Below are the code and all the weights of a small trained network. Each question names an input and a target symbol and asks about switching units off, where a switched-off unit gives its printed mean instead of its output.

import numpy as np


def w(rows, s, z=0):
    codes = np.array(rows[::2]) - 128.0
    scale = np.full(codes.shape[1], s)
    scale[-1] = z or s
    return codes * scale


def norm(h):
    return h / np.sqrt((h * h).mean(-1, keepdims=True) + 1e-5)


def f(y):
    return np.maximum(y, 0)


def softmax(a):
    e = np.exp(a - a.max(-1, keepdims=True))
    return e / e.sum(-1, keepdims=True)


def log_softmax(a):
    a = a - a.max(-1, keepdims=True)
    return a - np.log(np.exp(a).sum(-1, keepdims=True))


def net(x, mask):
    ids = ['ΔΘΛΠΨαβζμξτφω'.index(c) for c in x.split()]
    T = len(ids)
    res = E[ids] + P[:T]
    r = norm(res)
    for j in range(3):
        rows = slice(3 * j, 3 * j + 3)
        q, k, v = (r @ M[0][rows].T for M in (Q, K, V))
        z = softmax(np.where(np.tri(T) > 0, q @ k.T / 3**0.5, -1e9)) @ v
        o = O[0][rows]
        res = res + np.where(mask[j], z, o[:, -1]) @ o[:, :-1]
    y = f(norm(res) @ A[0][:, :-1].T + A[0][:, -1])
    res = res + np.where(mask[3:7], y, B[0][:, -1]) @ B[0][:, :-1]
    return log_softmax(norm(res)[-1] @ U[:, :-1].T + U[:, -1])


Q, K, V, O, A, B = {}, {}, {}, {}, {}, {}
E = w([
[79,186,159,195,205,143,109,140,184,110,127],'Δ',
[182,128,100,153,119,131,48,182,67,89,153],'Θ',
[108,131,126,124,121,99,62,150,175,187,153],'Λ',
[107,108,92,76,177,116,62,75,155,81,123],'Π',
[174,139,159,193,95,106,125,64,41,167,18],'Ψ',
[154,74,54,227,91,193,164,77,112,116,132],'α',
[73,189,112,123,173,157,159,107,81,73,119],'β',
[252,113,205,167,104,112,164,100,133,135,191],'ζ',
[128,158,122,100,197,182,94,120,87,185,171],'μ',
[53,202,115,106,85,116,103,95,110,134,208],'ξ',
[98,187,102,150,81,61,107,153,158,67,118],'τ',
[127,146,47,81,181,63,150,150,106,172,148],'φ',
[179,210,64,99,158,130,150,77,191,107,120],'ω',
],0.0021)
P = w([
[125,77,212,33,54,159,217,181,117,148,91],'0',
[121,220,4,105,168,128,64,130,159,83,156],'1',
[106,211,19,133,177,124,75,117,158,102,165],'2',
[106,211,33,139,173,111,74,109,144,127,174],'3',
[111,196,33,145,168,98,71,92,148,114,169],'4',
[110,175,53,150,178,92,73,97,139,119,176],'5',
[120,168,54,151,169,93,71,88,130,133,177],'6',
[117,164,60,171,176,87,94,95,127,133,172],'7',
[123,154,79,178,173,89,85,84,136,135,181],'8',
[108,131,93,181,168,84,102,88,127,148,191],'9',
[109,129,97,185,167,85,94,93,130,152,178],'10',
[122,132,105,193,171,93,106,78,113,141,177],'11',
[121,122,102,193,161,70,104,80,118,164,181],'12',
[109,147,107,197,170,80,88,75,129,147,184],'13',
],0.0013)
Q[0] = w([
[180,135,109,208,156,74,130,35,118,165,170],'h1',
[57,157,54,195,232,27,98,38,123,151,212],'h1',
[167,117,122,217,141,84,102,53,113,144,159],'h1',
[51,184,79,125,246,34,11,95,145,153,255],'h2',
[121,114,152,47,56,200,189,213,135,92,11],'h2',
[228,41,173,193,45,171,177,98,99,127,96],'h2',
[125,84,154,39,84,183,155,195,137,111,62],'h3',
[116,90,160,59,75,180,150,194,150,99,54],'h3',
[119,87,172,151,95,128,79,79,206,10,92],'h3',
],0.0044)
K[0] = w([
[112,98,200,74,56,188,182,166,138,107,107],'h1',
[145,97,222,82,83,144,189,153,149,130,151],'h1',
[109,95,187,59,67,180,209,189,119,139,91],'h1',
[205,30,152,249,88,112,167,53,79,175,128],'h2',
[80,225,61,58,196,99,97,151,154,116,126],'h2',
[102,156,164,3,117,178,118,223,166,94,141],'h2',
[152,172,53,230,223,82,40,85,138,98,203],'h3',
[174,154,78,219,205,82,51,82,123,101,190],'h3',
[227,149,154,224,78,100,154,54,67,176,121],'h3',
],0.0038)
V[0] = w([
[39,170,154,146,108,187,136,141,92,110,105],'h1',
[164,140,91,146,129,182,166,120,120,136,211],'h1',
[83,140,68,81,175,105,118,126,58,186,114],'h1',
[112,141,163,87,142,75,81,179,90,137,108],'h2',
[87,98,109,103,157,138,145,143,172,148,185],'h2',
[168,192,187,110,169,81,152,105,151,96,189],'h2',
[148,131,106,132,96,118,191,104,89,101,3],'h3',
[225,139,202,163,145,130,109,95,105,167,103],'h3',
[110,104,131,96,168,194,104,85,109,93,87],'h3',
],0.0039)
O[0] = w([
[4,169,153,121,119,116,98,219,91,117,135,100],'h1',
[202,185,195,100,47,114,70,151,110,158,147,114],'h1',
[92,127,123,74,83,171,198,79,179,195,106,254],'h1',
[84,142,159,68,164,74,66,144,100,186,83,123],'h2',
[82,73,93,76,157,175,135,180,149,131,182,90],'h2',
[154,206,150,65,173,87,114,132,187,83,181,175],'h2',
[162,68,220,103,170,123,160,168,152,223,113,139],'h3',
[95,159,74,136,174,130,152,109,54,201,218,76],'h3',
[107,48,175,74,107,66,93,77,93,111,146,130],'h3',
],0.0032,0.003)
A[0] = w([
[49,73,223,103,96,141,105,175,150,170,130,89],'n1',
[126,189,54,51,130,134,95,133,160,37,94,252],'n2',
[113,137,144,58,131,168,208,62,173,142,70,145],'n3',
[70,124,161,76,181,252,50,98,124,126,119,60],'n4',
],0.0031,0.0015)
B[0] = w([
[145,164,38,180,124,158,78,104,176,163,168,148],'n1',
[136,60,202,160,85,148,186,128,111,178,135,253],'n2',
[124,160,129,119,135,127,115,160,55,89,107,246],'n3',
[193,155,78,128,139,81,83,98,132,3,120,160],'n4',
],0.0041,0.0037)
U = w([
[202,58,169,150,60,152,52,221,54,147,143,6],'Δ',
[81,155,158,183,237,134,120,208,212,66,73,34],'Θ',
[52,129,211,157,24,114,137,208,163,98,115,36],'Λ',
[178,179,127,64,91,204,183,105,197,146,47,204],'Π',
[124,194,152,202,143,59,88,66,50,178,45,221],'Ψ',
[44,178,166,129,159,110,144,222,11,2,146,145],'α',
[119,78,27,237,117,207,181,105,127,109,167,151],'β',
[207,156,217,134,166,78,159,112,181,127,231,153],'ζ',
[103,16,144,67,131,70,98,62,153,21,94,124],'μ',
[50,192,109,64,5,130,105,50,79,142,219,62],'ξ',
[198,205,40,83,204,157,49,143,46,54,184,71],'τ',
[81,132,74,131,112,131,11,158,252,174,134,52],'φ',
[55,70,136,53,202,125,180,192,87,236,154,186],'ω',
],0.0059,0.0023)

Each question gives the input, a string of symbols that net reads in full, and the target symbol t.
The units are the heads (3 rows each of Q, K, V and O) and the neurons (one row each of A and B). Each row of codes is followed by its name. A weight is (code - 128) times the scale printed after its matrix; where a second scale follows, it is the last column's (O, A, B and U).
mask holds one flag per unit, heads first, then neurons. A switched-off unit (its flag False) gives its mean, the last column of its rows in O or B, instead of its output. The means were averaged over made-up inputs and are rounded, as every weight is.
A unit's drop is (log p(t) with every unit on - log p(t) with that unit switched off) / (log p(t) with every unit on - log p(t) with every unit switched off).
The circuit of an input: a set's keep is (log p(t) with only the set's units on - log p(t) with every unit switched off) / (log p(t) with every unit on - log p(t) with every unit switched off). Starting from all 7 units, units are removed one at a time, each time the one whose removal leaves the highest keep (on an exact tie, the one counted first), for as long as the keep stays at least 0.8.
circuit, biggest first: the units of the circuit, biggest drop first
top k neurons: the k neurons with the biggest drops, biggest first
which heads matter: for each layer, one digit per head in row order, 1 if its drop is at least 0.15 and else 0, layers parted by /
input Λ φ Π ω μ φ Π μ φ μ φ ζ φ, target ζ: top neuron => n2
input Π φ φ φ φ ζ τ Π φ ω μ Π φ α, target μ: which heads matter => 001
input μ φ ζ τ μ φ Θ Λ, target ξ: which heads matter => 101
input Δ Π φ φ Π Π φ μ Θ Π Π φ α ζ, target α: which heads matter => 100
input φ φ Π ζ Π Λ β φ μ Δ φ Λ μ ζ, target Π: circuit, biggest first => h1; h3
input ζ ζ φ τ φ φ Π Λ Π Π, target τ: which heads matter => 101
input Λ φ τ φ Π α Π μ Λ, target β: which heads matter => 000
input φ φ φ φ φ Π ζ, target Π: which heads matter => 101
input τ Λ Π φ μ Ψ Π Λ Π φ, target Θ: circuit, biggest first => h1; h3
input Π Π Π Δ, target μ: which heads matter => 001
input Ψ μ φ φ Π Π φ Π Π ω φ Λ ω, target ω: which heads matter => 001
input ξ ξ μ μ φ φ, target Λ: which heads matter => 101
input φ Π μ β Λ Π β φ Π Π Θ Π Λ, target φ: which heads matter => 010
input μ μ Ψ φ τ φ φ, target ξ: top neuron => n3
input Λ Π φ, target β: circuit, biggest first => h3; n2
input β Ψ Λ μ φ Π μ ω Λ Π Δ φ Λ φ, target φ: circuit, biggest first => h1; n1; h3
input τ φ α Ψ φ ξ μ Π φ φ Π Ψ Π Π, target Θ: top 2 neurons => n2; n3
input τ τ φ φ Π, target Θ: circuit, biggest first => h3; h1
input Λ φ Δ ξ Δ φ Λ φ, target β: top 2 neurons => n2; n3
input φ μ μ Π Θ α Π Λ φ Λ φ ζ Π ξ, target ζ: circuit, biggest first => h2
